Below is a small trained network, with its code and all its weights. Each question gives an input and a class and asks what happens when units are switched off, that is, made to give their printed mean instead of their output.

import numpy as np


def w(rows, s, z=0):
    codes = np.array(rows[::2]) - 128.0
    scale = np.full(codes.shape[1], s)
    scale[-1] = z or s
    return codes * scale


def norm(h):
    return h / np.sqrt((h * h).mean(-1, keepdims=True) + 1e-5)


def f(y):
    return y / 2 * (1 + np.tanh(0.7978845608 * (y + 0.044715 * y**3)))


def log_softmax(a):
    a = a - a.max(-1, keepdims=True)
    return a - np.log(np.exp(a).sum(-1, keepdims=True))


def net(x, mask):
    res = np.array(x, float).reshape(1, 5) / 4 @ E
    u = 0
    for l in range(2):
        y = f(norm(res) @ A[l][:, :-1].T + A[l][:, -1])
        res = res + np.where(mask[u : u + 7], y, B[l][:, -1]) @ B[l][:, :-1]
        u += 7
    return log_softmax(norm(res)[-1] @ U[:, :-1].T + U[:, -1])


A, B = {}, {}
E = w([
[93,158,248,134,127,140],'x0',
[121,129,90,80,71,47],'x1',
[128,129,129,127,127,128],'x2',
[120,106,118,204,52,120],'x3',
[129,127,128,129,128,129],'x4',
],0.018)
A[0] = w([
[109,119,144,206,91,136,58],'0.n0',
[128,118,122,252,41,116,191],'0.n1',
[109,138,36,160,115,169,73],'0.n2',
[150,102,28,166,176,168,133],'0.n3',
[107,116,162,91,89,111,50],'0.n4',
[116,130,154,65,61,54,3],'0.n5',
[130,121,19,92,101,103,67],'0.n6',
],0.021,0.006)
B[0] = w([
[111,121,68,135,192,195,180],'0.n0',
[128,99,143,114,16,141,255],'0.n1',
[123,154,176,144,89,45,179],'0.n2',
[59,254,128,111,124,142,211],'0.n3',
[118,164,104,188,134,148,151],'0.n4',
[73,214,113,98,121,100,188],'0.n5',
[181,24,90,125,163,148,211],'0.n6',
],0.028,0.017)
A[1] = w([
[81,232,157,188,251,97,126],'1.n0',
[147,178,115,79,233,59,152],'1.n1',
[65,173,164,26,103,183,143],'1.n2',
[147,29,212,166,163,245,32],'1.n3',
[58,205,188,172,67,154,3],'1.n4',
[189,85,213,144,215,164,90],'1.n5',
[125,62,154,142,72,127,67],'1.n6',
],0.023,0.0027)
B[1] = w([
[223,155,185,18,95,63,234],'1.n0',
[169,82,100,179,218,150,196],'1.n1',
[118,201,106,215,118,106,250],'1.n2',
[181,2,124,75,208,181,189],'1.n3',
[67,80,105,201,164,198,254],'1.n4',
[30,167,190,65,20,157,168],'1.n5',
[116,147,146,99,210,47,172],'1.n6',
],0.03,0.021)
U = w([
[193,250,137,140,171,78,154],'0',
[142,16,56,143,199,176,239],'1',
[29,166,96,233,66,151,156],'2',
[118,74,80,88,44,9,4],'3',
[165,103,217,21,117,145,48],'4',
],0.017,0.004)

Each question gives the input, the list of numbers given to net, and the class t.
The units are the neurons (one row each of A and B). Each row of codes is followed by its name. A weight is (code - 128) times the scale printed after its matrix; where a second scale follows, it is the last column's (A, B and U).
mask holds one flag per neuron, layer by layer. A switched-off neuron (its flag False) gives its mean, the last column of its row in B, instead of its output. The means were averaged over made-up inputs and are rounded, as every weight is.
A unit's drop is (log p(t) with every unit on - log p(t) with that unit switched off) / (log p(t) with every unit on - log p(t) with every unit switched off).
The circuit of an input: a set's keep is (log p(t) with only the set's units on - log p(t) with every unit switched off) / (log p(t) with every unit on - log p(t) with every unit switched off). Starting from the 12 units with the biggest drops (on a tie, the unit counted first), units are removed one at a time, each time the one whose removal leaves the highest keep (on an exact tie, the one counted first), for as long as the keep stays at least 0.8.
circuit, biggest first: the units of the circuit, biggest drop first
top k neurons: the k neurons with the biggest drops, biggest first
top k neurons in layer l: the k neurons of layer l with the biggest drops, biggest first
input [2,-4,3,-4,-2], class 4: top 2 neurons : 0.n3, 0.n1
input [-8,-3,-6,-8,-3], class 0: top neuron : 0.n3
input [8,-5,-7,6,-3], class 1: top 2 neurons : 0.n3, 1.n3
input [2,0,0,3,-6], class 1: top 2 neurons : 0.n3, 0.n0
input [-1,4,-1,1,7], class 3: top 2 neurons in layer 0 : 0.n6, 0.n5
input [2,-4,-4,-3,6], class 4: top 2 neurons in layer 0 : 0.n3, 0.n1
input [-2,1,7,3,5], class 3: circuit, biggest first : 0.n6, 1.n4
input [-2,6,-2,4,1], class 3: top 2 neurons : 0.n6, 1.n4
input [4,-1,-7,6,-4], class 1: top 2 neurons : 0.n3, 0.n5
input [2,2,5,0,-1], class 0: top 2 neurons in layer 0 : 0.n1, 0.n5
input [-4,-2,7,-1,-8], class 0: circuit, biggest first : 0.n3, 1.n0
input [3,-2,-6,-6,8], class 4: top 2 neurons in layer 0 : 0.n1, 0.n3
input [1,0,0,7,-4], class 1: top 3 neurons : 0.n3, 0.n5, 0.n0
input [-4,-4,5,-7,-6], class 0: top 2 neurons : 0.n1, 1.n0
input [6,-2,8,-4,-7], class 4: top 4 neurons : 0.n1, 0.n3, 0.n5, 1.n5
input [8,-2,0,5,-4], class 1: top 3 neurons : 0.n3, 0.n5, 1.n3
input [-5,8,-6,0,-8], class 1: circuit, biggest first : 0.n6
input [5,-6,-7,-8,4], class 4: top 4 neurons : 0.n3, 0.n1, 0.n5, 1.n5
input [1,-1,0,5,-3], class 1: top 4 neurons : 0.n3, 0.n0, 0.n5, 1.n0
input [5,-8,-5,-5,-2], class 4: top 4 neurons : 0.n1, 0.n3, 1.n5, 0.n6
input [-6,-2,-4,-5,-2], class 0: circuit, biggest first : 0.n3
input [5,-3,-7,5,5], class 1: top 2 neurons in layer 0 : 0.n3, 0.n5
input [2,-2,2,0,4], class 4: top 2 neurons in layer 1 : 1.n5, 1.n4
input [5,-1,1,-8,-7], class 4: top 2 neurons in layer 1 : 1.n5, 1.n3
input [-1,-7,8,-7,-6], class 0: top 2 neurons in layer 0 : 0.n1, 0.n6
input [-4,-3,-3,0,4], class 0: top 2 neurons in layer 0 : 0.n1, 0.n3
